Below is a small trained network, with its code and all its weights. Each question gives an input and a class and asks what happens when units are switched off, that is, made to give their printed mean instead of their output.

import numpy as np


def w(rows, s, z=0):
    codes = np.array(rows[::2]) - 128.0
    scale = np.full(codes.shape[1], s)
    scale[-1] = z or s
    return codes * scale


def f(y):
    return np.maximum(y, 0)


def log_softmax(a):
    a = a - a.max(-1, keepdims=True)
    return a - np.log(np.exp(a).sum(-1, keepdims=True))


def net(x, mask):
    res = np.array(x, float).reshape(1, 3) / 4 @ E
    y = f(res @ A[0][:, :-1].T + A[0][:, -1])
    res = res + np.where(mask, y, B[0][:, -1]) @ B[0][:, :-1]
    return log_softmax(res[-1] @ U[:, :-1].T + U[:, -1])


A, B = {}, {}
E = w([
[86,117,168,169,129,172,115,95,192,73,157,251],'x0',
[200,81,206,94,67,207,136,190,164,179,101,146],'x1',
[104,118,84,97,80,185,102,48,155,211,175,33],'x2',
],0.012)
A[0] = w([
[254,80,210,139,171,209,162,201,188,153,106,131,146],'N1',
[132,89,54,113,51,246,86,3,155,215,206,84,98],'N2',
[93,98,127,177,126,170,89,107,229,127,221,225,100],'N3',
[92,79,175,213,112,142,94,75,196,133,174,193,40],'N4',
[209,193,69,131,168,109,147,185,66,207,84,59,35],'N5',
[104,135,138,122,133,154,120,113,185,104,146,172,254],'N6',
[104,114,186,143,143,198,119,86,218,98,162,209,105],'N7',
[189,143,135,122,189,99,173,221,75,84,73,210,103],'N8',
[25,217,43,184,226,32,129,33,60,85,174,128,116],'N9',
[192,111,88,138,134,109,147,127,95,146,108,105,247],'N10',
[219,59,194,46,104,212,96,155,199,157,99,133,125],'N11',
[239,112,75,48,82,76,197,177,36,143,51,96,145],'N12',
[88,85,88,55,41,174,111,42,157,164,201,96,90],'N13',
[197,89,107,31,154,86,85,148,61,181,113,40,104],'N14',
[177,114,120,173,115,66,123,211,141,121,90,196,110],'N15',
[187,53,141,132,22,163,127,187,125,151,80,136,79],'N16',
[175,66,194,70,104,177,180,150,168,176,78,147,78],'N17',
[164,137,203,182,154,45,202,202,40,99,34,203,60],'N18',
],0.0084,0.012)
B[0] = w([
[77,69,63,159,126,110,149,155,113,145,123,100,212],'N1',
[164,172,173,208,190,137,105,217,157,163,219,155,221],'N2',
[106,151,126,86,67,111,112,66,68,60,116,174,192],'N3',
[141,129,155,77,124,186,10,110,56,95,104,137,166],'N4',
[125,148,139,60,105,199,19,87,55,72,143,166,177],'N5',
[175,119,157,147,112,92,228,78,89,161,98,124,210],'N6',
[160,160,151,66,101,118,129,82,59,59,110,154,191],'N7',
[157,190,128,161,209,146,108,158,188,184,178,153,203],'N8',
[55,33,52,115,151,135,126,152,160,102,107,63,250],'N9',
[140,126,178,145,101,58,248,81,105,146,105,169,206],'N10',
[92,72,74,120,142,129,160,117,155,104,142,95,209],'N11',
[147,139,171,115,106,116,125,51,61,93,97,133,215],'N12',
[175,148,137,194,191,144,100,152,151,126,164,118,191],'N13',
[141,131,123,127,126,147,119,44,58,105,138,173,197],'N14',
[134,145,127,145,168,117,130,145,132,115,185,127,178],'N15',
[78,65,97,93,181,156,80,161,133,86,113,103,176],'N16',
[88,76,85,123,160,136,77,124,133,119,120,85,180],'N17',
[149,186,130,175,196,177,53,163,164,150,165,128,206],'N18',
],0.011,0.02)
U = w([
[62,75,81,124,139,132,118,150,132,115,135,99,115],'0',
[144,189,142,172,158,138,102,164,139,131,168,139,114],'1',
[125,158,146,84,109,137,96,101,78,102,132,152,93],'2',
[130,127,151,158,116,100,251,125,120,137,124,145,253],'3',
[115,139,163,126,98,110,120,159,147,158,93,115,111],'4',
[114,142,110,108,102,124,129,163,141,136,126,127,113],'5',
[143,139,156,127,101,87,136,147,182,166,119,134,109],'6',
[104,157,150,130,106,131,150,162,142,152,105,125,111],'7',
],0.019,0.017)

Each question gives the input, the list of numbers given to net, and the class t.
The units are the neurons (one row each of A and B). Each row of codes is followed by its name. A weight is (code - 128) times the scale printed after its matrix; where a second scale follows, it is the last column's (A, B and U).
mask holds one flag per neuron, in row order. A switched-off neuron (its flag False) gives its mean, the last column of its row in B, instead of its output. The means were averaged over made-up inputs and are rounded, as every weight is.
A unit's drop is (log p(t) with every unit on - log p(t) with that unit switched off) / (log p(t) with every unit on - log p(t) with every unit switched off).
The circuit of an input: a set's keep is (log p(t) with only the set's units on - log p(t) with every unit switched off) / (log p(t) with every unit on - log p(t) with every unit switched off). Starting from the 12 units with the biggest drops (on a tie, the unit counted first), units are removed one at a time, each time the one whose removal leaves the highest keep (on an exact tie, the one counted first), for as long as the keep stays at least 0.8.
units of the circuit, in order: the units of the circuit, biggest drop first
top k neurons: the k neurons with the biggest drops, biggest first
drop when u is switched off: that unit's drop, to one decimal
input [-5,0,3], class 2: top neuron : N5
input [1,2,-3], class 3: units of the circuit, in order : N2, N9, N5
input [-5,6,-5], class 0: top 2 neurons : N1, N2
input [-4,3,3], class 2: top 3 neurons : N9, N6, N5
input [2,-8,-8], class 0: top 3 neurons : N9, N2, N13
input [5,4,2], class 2: top 3 neurons : N9, N7, N3
input [2,6,-6], class 0: top 3 neurons : N1, N2, N11
input [7,6,7], class 1: top 2 neurons : N2, N13
input [-7,0,6], class 2: top 4 neurons : N14, N5, N12, N8
input [6,2,6], class 1: top 3 neurons : N2, N13, N12
input [5,-2,4], class 2: top 4 neurons : N3, N8, N18, N7
input [-2,3,4], class 1: top 4 neurons : N2, N9, N13, N6
input [6,-5,-4], class 2: top 3 neurons : N7, N3, N1
input [2,-4,6], class 1: units of the circuit, in order : N2
input [-7,-4,-8], class 1: top 2 neurons : N18, N8
input [7,1,7], class 1: drop when N5 is switched off : 0.1
input [-4,-5,8], class 1: drop when N2 is switched off : 0.8
input [1,-3,0], class 3: drop when N5 is switched off : 0.2
